Each row has a name. After each piece below comes the name of the row it's from, unless a question asks for something else. Each question is about the rows just above it. Places in a row count from 1.

[128 127 188 106  99 115 155 173  52 170 103  96 171  94  65 101 150 154
 222 155 125 121 158  62 125 145 186 112 119]  Lemi
[109 145 144 113 144 147 127 143 110 129 144 119 185 120 144 145 139 124
 166 117 159  97 117 166 103 127 117  88 161]  zotur
[181 122 121 102 104 100 149 159  95 149 103  68 209  92 149 111 124 124
 167  92 149 109 149  94  94  94 159  94 115]  mufiv
[ 90 130 139 101 103 148 148 147 134 138 135 100 183  98 112 114 147 120
 181 121 127 102 119 127  97 147 125  82 123]  Zab
[107 125 135  98  96 123 123 116 110  98 118  93 202 116 157 140 127 125
 118  92 145  93 140  93  98 108 104 111 156]  Dafed
[114 147 120] is in which row?  Zab
At which places does Lemi hold [155]?  7 20
Every place of [94] in mufiv:  24 25 26 28
q: [181 121]  Zab
At which places does zotur hold [145]?  2 16
q: [101 103 148 148 147 134]  Zab

[ 85 137 124  85  86 170 124  81] : Lemi
[ 85  84  91 199 134  85 124 114] : Zus
[134  85 134 134  85 134  85 108] : domol
Every place of [85] in Zus:  1 6
At which places does Zus hold [84]?  2
Every place of [134] in domol:  1 3 4 6
q: [199 134  85]  Zus
q: [ 91 199 134  85]  Zus
Places of [85] in row Lemi:  1 4
Places of [85] in row domol:  2 5 7

[ 76 123 187 115  64  97 138] : Zavor
[155 116 166 171 128 135  73] : verom
[201 201 129 180  65 201 142] : muze
[115 107 191  70 199 168 180] : kezi
[155 116  54 171 128 135  73] : Zus
Every place of [201] in muze:  1 2 6
q: [155 116 166 171 128 135  73]  verom

[101 148 119  87 145  98 108 172 148 142 101 101 140  99 137 122 114 121
 154  40  43  99 159 168 147 178 137 101 150 119 145 115 139 156 146 140
 116 163 183 176 101 142 139 148] : domol
[138 148 130 118 122  89  79 129 148 109 162 129 143 136 143 133 185 183
 142  40  96  89 141 116 131 147 162 134 145 127 120  81 155  92 145 140
 125 122 183 175 141 151 111 116] : Zus
[105 124 126 132 150 112 146 108 124 131 112 149 139  86 152 112 123 101
 139  40 155  89 136 129 136  77  78 108 136 121 137 174 112 143 138 132
 123 103 183 137 153 109 155  97] : muze
[116 126 119 134 145 110 146 108 126 125 112 148 135  90 152 118 126 101
 139  40 155 156 138 137 136  79  78 108 139 120 139 172 112 143 141 135
 118 100 183 137 139 109 154  94] : Zab
[ 89 141 138  87 154  88  81 106 141 130 157 152 163  97 162 106 178 168
 161  40 124 120 130  86 102  96 145 130 138 130 122 118 160  93 136 130
 140 110 183 174 105 155 130 100] : zotur
[110 139 139  98 138 119 128 177 139 146 136  97 134 112 130 127 103 104
 141  40  49 157 155 174 144 184 135 172 144 120 145 122 128 164 143 137
 117 169 183 156  45 133 146 157] : Zavor
[ 92 139 128  94 152  88  85 106 139 126 153 153 162  98 162 106 184 169
 160  40 139 130 128  86 131  83 139 120 136 129 121 122 159  89 136 130
 140 100 183 169 191 154 128  94] : buvoz
[138 144 143 119 121  99  79 114 144 109 161 138 144 140 141 132 189 188
 140  40 121 123 128  95 128 130 166 126 134 130 117  82 160  86 138 133
 134 114 183 159  91 155 107 112] : mufiv
[138 147 113 118 121  94  79 121 147 109 161 133 145 139 142 133 189 187
 142  40 107 147 134 105 128 138 166 129 141 129 117  81 158  86 142 136
 130 118 183 168 133 153 107 114] : kezi
[ 95 123 122 121 155 116 143 108 123 137 114 150 142  84 151 108 120 102
 143  40 153 101 132 122 136  77  84 112 133 124 137 174 116 141 135 129
 127 107 183 135  96 115 156 100] : Lemi
[ 89 123 119 112 155 119 140 108 123 143 116 149 144  84 149 106 117 103
 145  40 152 115 128 115 135  78  92 119 133 126 136 173 121 140 135 129
 132 111 183 135  79 121 153 106] : Dafed
[105 144 145  92 142 109 118 177 144 145 142  97 134 105 130 124 103 113
 147  40  43 120 159 173 147 184 137 172 150 119 145 119 134 163 145 140
 116 168 183 170 203 138 148 156] : verom
q: [ 40  49 157]  Zavor
Every place of [101] in domol:  1 11 12 28 41

[119 119  70 119 144  82  82 106 153  99  82  82  82  99  93] : zotur
[122 140 152 141 108 157  89 146 108  81  71  55 109 164 150] : verom
[145 195  77 170 121 140 129  59 135 121 101 119  95 118 110] : Zab
[107 118  74 162  85 127 137  74 114 130 115 179  45 124  99] : kezi
[139 183 149  77 148 121 149 153 113  62 115 115 100  71 115] : Lemi
[157  98 122 109 197 124  55  80 106  89 133 152 101 101 167] : Zus
Places of [122] in row Zus:  3
Places of [144] in row zotur:  5
Places of [108] in row verom:  5 9
Places of [119] in row zotur:  1 2 4
Every place of [82] in zotur:  6 7 11 12 13
Places of [149] in row Lemi:  3 7

[137 136  73 142 103 127  31 101 142  69  49] = verom
[131  64 104 192 128 189 121 213 214 201 125] = muze
[108  58 192 180 128 185  85 218 209 225 128] = Dafed
Which row holds [131  64 104 192 128 189]?  muze
At which places does verom hold [103]?  5

[135 135 163 135] = zotur
[ 81 129  81  81] = Dafed
[151 103 157 157] = Zab
[134 145 101 134] = Zavor
[ 98 155 182  53] = buvoz
[158 158 124 104] = mufiv
[169 146  80 157] = kezi
Places of [81] in row Dafed:  1 3 4
Every place of [101] in Zavor:  3
q: [ 80 157]  kezi
Places of [135] in row zotur:  1 2 4
Every place of [145] in Zavor:  2
Every place of [158] in mufiv:  1 2

